Below are the code and all the weights of a small trained network. Each question names an input and a class and asks about switching units off, where a switched-off unit gives its printed mean instead of its output.

import numpy as np


def w(rows, s, z=0):
    codes = np.array(rows[::2]) - 128.0
    scale = np.full(codes.shape[1], s)
    scale[-1] = z or s
    return codes * scale


def norm(h):
    return h / np.sqrt((h * h).mean(-1, keepdims=True) + 1e-5)


def f(y):
    return np.maximum(y, 0)


def log_softmax(a):
    a = a - a.max(-1, keepdims=True)
    return a - np.log(np.exp(a).sum(-1, keepdims=True))


def net(x, mask):
    res = np.array(x, float).reshape(1, 4) / 4 @ E
    u = 0
    for l in range(4):
        y = f(norm(res) @ A[l][:, :-1].T + A[l][:, -1])
        res = res + np.where(mask[u : u + 8], y, B[l][:, -1]) @ B[l][:, :-1]
        u += 8
    return log_softmax(norm(res)[-1] @ U[:, :-1].T + U[:, -1])


A, B = {}, {}
E = w([
[150,3,187],'x0',
[197,73,62],'x1',
[231,170,155],'x2',
[113,213,44],'x3',
],0.0054)
A[0] = w([
[156,47,158,189],'L0N0',
[159,149,135,76],'L0N1',
[165,190,146,255],'L0N2',
[203,55,78,52],'L0N3',
[124,155,163,8],'L0N4',
[49,191,83,155],'L0N5',
[131,171,254,38],'L0N6',
[192,170,103,99],'L0N7',
],0.014,0.0027)
B[0] = w([
[81,176,171,247],'L0N0',
[172,90,61,153],'L0N1',
[142,1,142,229],'L0N2',
[200,168,189,226],'L0N3',
[151,160,134,142],'L0N4',
[159,66,79,253],'L0N5',
[184,192,198,207],'L0N6',
[90,46,68,205],'L0N7',
],0.009,0.0062)
A[1] = w([
[161,152,105,88],'L1N0',
[245,129,53,41],'L1N1',
[169,27,140,47],'L1N2',
[175,106,160,208],'L1N3',
[101,98,151,9],'L1N4',
[205,100,143,234],'L1N5',
[176,157,159,122],'L1N6',
[189,172,178,224],'L1N7',
],0.012,0.0014)
B[1] = w([
[126,192,127,139],'L1N0',
[201,133,88,241],'L1N1',
[190,137,128,254],'L1N2',
[111,217,157,219],'L1N3',
[203,149,84,147],'L1N4',
[25,103,237,247],'L1N5',
[3,104,208,189],'L1N6',
[40,136,221,227],'L1N7',
],0.0057,0.0066)
A[2] = w([
[98,175,72,125],'L2N0',
[196,101,206,79],'L2N1',
[1,133,125,135],'L2N2',
[107,189,107,60],'L2N3',
[131,136,192,197],'L2N4',
[118,128,56,75],'L2N5',
[220,152,64,79],'L2N6',
[116,244,215,1],'L2N7',
],0.0074,0.0029)
B[2] = w([
[241,69,85,139],'L2N0',
[114,141,228,224],'L2N1',
[222,120,1,190],'L2N2',
[159,161,126,128],'L2N3',
[12,216,166,253],'L2N4',
[84,130,97,164],'L2N5',
[25,78,139,193],'L2N6',
[132,121,175,223],'L2N7',
],0.0048,0.0042)
A[3] = w([
[133,132,90,106],'L3N0',
[69,174,56,143],'L3N1',
[162,133,141,86],'L3N2',
[112,148,151,110],'L3N3',
[58,114,168,253],'L3N4',
[218,148,129,144],'L3N5',
[145,97,217,205],'L3N6',
[6,89,123,103],'L3N7',
],0.013,0.0027)
B[3] = w([
[166,147,132,150],'L3N0',
[128,186,45,152],'L3N1',
[102,103,179,135],'L3N2',
[201,76,44,164],'L3N3',
[87,148,30,226],'L3N4',
[97,254,36,151],'L3N5',
[177,187,85,255],'L3N6',
[236,136,120,175],'L3N7',
],0.0068,0.0086)
U = w([
[162,112,21,205],'0',
[100,44,151,6],'1',
[98,178,247,197],'2',
],0.014,0.0023)

Each question gives the input, the list of numbers given to net, and the class t.
The units are the neurons (one row each of A and B). Each row of codes is followed by its name. A weight is (code - 128) times the scale printed after its matrix; where a second scale follows, it is the last column's (A, B and U).
mask holds one flag per neuron, layer by layer. A switched-off neuron (its flag False) gives its mean, the last column of its row in B, instead of its output. The means were averaged over made-up inputs and are rounded, as every weight is.
A unit's drop is (log p(t) with every unit on - log p(t) with that unit switched off) / (log p(t) with every unit on - log p(t) with every unit switched off).
The circuit of an input: a set's keep is (log p(t) with only the set's units on - log p(t) with every unit switched off) / (log p(t) with every unit on - log p(t) with every unit switched off). Starting from the 12 units with the biggest drops (on a tie, the unit counted first), units are removed one at a time, each time the one whose removal leaves the highest keep (on an exact tie, the one counted first), for as long as the keep stays at least 0.8.
circuit, biggest first: the units of the circuit, biggest drop first
top k neurons: the k neurons with the biggest drops, biggest first
drop when u is switched off: that unit's drop, to one decimal
input [-4,2,4,-4], class 1: circuit, biggest first	[L0N7; L1N5]
input [2,3,-5,-1], class 2: circuit, biggest first	[L0N7]
input [-5,0,2,0], class 1: top 2 neurons	[L0N2; L3N6]
input [-8,1,-3,-3], class 1: circuit, biggest first	[L3N6; L0N3; L0N6]
input [7,4,-7,-3], class 2: top 2 neurons	[L0N3; L0N7]
input [3,3,-7,-5], class 0: top 2 neurons	[L0N6; L3N4]
input [-7,3,2,-3], class 1: top 2 neurons	[L0N2; L0N7]
input [-1,-1,-6,-8], class 0: top 2 neurons	[L0N3; L3N4]
input [4,-5,-5,-1], class 0: top 2 neurons	[L0N3; L3N4]
input [8,4,-2,4], class 2: drop when L0N3 is switched off	0.2
input [4,-3,-1,5], class 0: drop when L1N4 is switched off	0.0
input [2,-3,-5,2], class 0: drop when L0N2 is switched off	0.1
input [3,-1,-8,4], class 0: drop when L0N2 is switched off	0.2
input [-1,8,-4,2], class 2: top neuron	[L0N3]
